110; 101; 102; 111; 94; 112; 96; 104; 91; 109; 100; 109; 115; 93; 86; 103
103; 111; 88; 154; 59; 114; 101; 92; 87; 110; 111; 79; 142; 64; 139; 100
107; 104; 105; 110; 95; 110; 97; 104; 93; 107; 100; 108; 112; 95; 87; 100
103; 110; 88; 156; 58; 120; 101; 88; 99; 128; 115; 78; 150; 64; 143; 111
122; 99; 105; 137; 94; 108; 99; 98; 85; 102; 120; 92; 136; 85; 123; 129
121; 96; 101; 128; 90; 112; 100; 93; 85; 102; 117; 97; 129; 90; 107; 125
->
103; 100; 100; 111; 129; 125
86; 139; 87; 143; 123; 107
93; 64; 95; 64; 85; 90
115; 142; 112; 150; 136; 129
109; 79; 108; 78; 92; 97
100; 111; 100; 115; 120; 117
109; 110; 107; 128; 102; 102
91; 87; 93; 99; 85; 85
104; 92; 104; 88; 98; 93
96; 101; 97; 101; 99; 100
112; 114; 110; 120; 108; 112
94; 59; 95; 58; 94; 90
111; 154; 110; 156; 137; 128
102; 88; 105; 88; 105; 101
101; 111; 104; 110; 99; 96
110; 103; 107; 103; 122; 121

87; 73; 85
63; 109; 93
92; 50; 130
92; 44; 76
120; 167; 109
116; 169; 100
107; 108; 112
87; 136; 73
->
85; 93; 130; 76; 109; 100; 112; 73
73; 109; 50; 44; 167; 169; 108; 136
87; 63; 92; 92; 120; 116; 107; 87

94; 85; 128; 66
85; 63; 150; 125
90; 71; 144; 122
107; 116; 69; 133
80; 60; 131; 132
119; 138; 76; 66
101; 100; 117; 58
120; 140; 70; 62
115; 138; 50; 75
->
66; 125; 122; 133; 132; 66; 58; 62; 75
128; 150; 144; 69; 131; 76; 117; 70; 50
85; 63; 71; 116; 60; 138; 100; 140; 138
94; 85; 90; 107; 80; 119; 101; 120; 115

98; 102; 96
100; 100; 55
159; 39; 95
131; 67; 75
->
96; 55; 95; 75
102; 100; 39; 67
98; 100; 159; 131

104; 108; 119; 109; 103; 103; 116; 99; 106; 97; 105; 106; 139; 135; 94; 160
119; 85; 56; 97; 100; 87; 158; 99; 100; 121; 92; 102; 102; 96; 104; 106
103; 86; 53; 96; 80; 93; 137; 87; 75; 76; 82; 108; 105; 88; 105; 114
105; 108; 120; 104; 99; 112; 112; 98; 99; 87; 106; 98; 97; 104; 96; 99
114; 97; 102; 86; 87; 120; 84; 110; 79; 79; 98; 101; 100; 101; 100; 102
106; 102; 103; 94; 87; 115; 95; 97; 81; 68; 94; 125; 105; 52; 103; 110
->
160; 106; 114; 99; 102; 110
94; 104; 105; 96; 100; 103
135; 96; 88; 104; 101; 52
139; 102; 105; 97; 100; 105
106; 102; 108; 98; 101; 125
105; 92; 82; 106; 98; 94
97; 121; 76; 87; 79; 68
106; 100; 75; 99; 79; 81
99; 99; 87; 98; 110; 97
116; 158; 137; 112; 84; 95
103; 87; 93; 112; 120; 115
103; 100; 80; 99; 87; 87
109; 97; 96; 104; 86; 94
119; 56; 53; 120; 102; 103
108; 85; 86; 108; 97; 102
104; 119; 103; 105; 114; 106

134; 91; 78; 106; 82; 120; 106
159; 92; 83; 60; 89; 83; 100
140; 97; 99; 52; 102; 73; 100
->
106; 100; 100
120; 83; 73
82; 89; 102
106; 60; 52
78; 83; 99
91; 92; 97
134; 159; 140

106; 85; 101; 105; 117; 93; 105; 80; 103; 106; 108; 92; 98; 89; 133
86; 99; 81; 69; 115; 119; 114; 59; 108; 100; 118; 117; 115; 110; 140
149; 111; 66; 81; 87; 108; 110; 92; 105; 103; 78; 87; 142; 118; 148
103; 114; 31; 63; 119; 114; 96; 65; 102; 117; 110; 109; 106; 101; 117
152; 86; 101; 121; 61; 124; 115; 103; 130; 100; 94; 65; 101; 104; 145
->
133; 140; 148; 117; 145
89; 110; 118; 101; 104
98; 115; 142; 106; 101
92; 117; 87; 109; 65
108; 118; 78; 110; 94
106; 100; 103; 117; 100
103; 108; 105; 102; 130
80; 59; 92; 65; 103
105; 114; 110; 96; 115
93; 119; 108; 114; 124
117; 115; 87; 119; 61
105; 69; 81; 63; 121
101; 81; 66; 31; 101
85; 99; 111; 114; 86
106; 86; 149; 103; 152

96; 99; 122; 88; 114; 148; 104; 137; 117; 84; 87; 119; 101; 135
43; 103; 104; 108; 82; 125; 113; 93; 83; 101; 101; 105; 88; 84
42; 110; 93; 121; 74; 104; 78; 70; 131; 95; 108; 103; 102; 102
98; 118; 75; 95; 99; 79; 104; 137; 47; 102; 97; 125; 118; 107
115; 83; 79; 94; 80; 96; 99; 116; 100; 114; 100; 105; 99; 117
109; 78; 94; 88; 101; 97; 97; 106; 106; 79; 101; 73; 109; 122
->
135; 84; 102; 107; 117; 122
101; 88; 102; 118; 99; 109
119; 105; 103; 125; 105; 73
87; 101; 108; 97; 100; 101
84; 101; 95; 102; 114; 79
117; 83; 131; 47; 100; 106
137; 93; 70; 137; 116; 106
104; 113; 78; 104; 99; 97
148; 125; 104; 79; 96; 97
114; 82; 74; 99; 80; 101
88; 108; 121; 95; 94; 88
122; 104; 93; 75; 79; 94
99; 103; 110; 118; 83; 78
96; 43; 42; 98; 115; 109
---
42; 42; 91; 99
101; 101; 98; 168
->
42; 91
101; 98

169; 137; 91; 78
138; 135; 110; 110
->
137; 91
135; 110

80; 47; 95; 138
96; 136; 95; 126
->
47; 95
136; 95

95; 117; 101; 95
80; 155; 43; 79
->
117; 101
155; 43

154; 162; 85
144; 148; 60
->
162; 85
148; 60

84; 129; 123; 139
54; 154; 133; 153
->
129; 123
154; 133
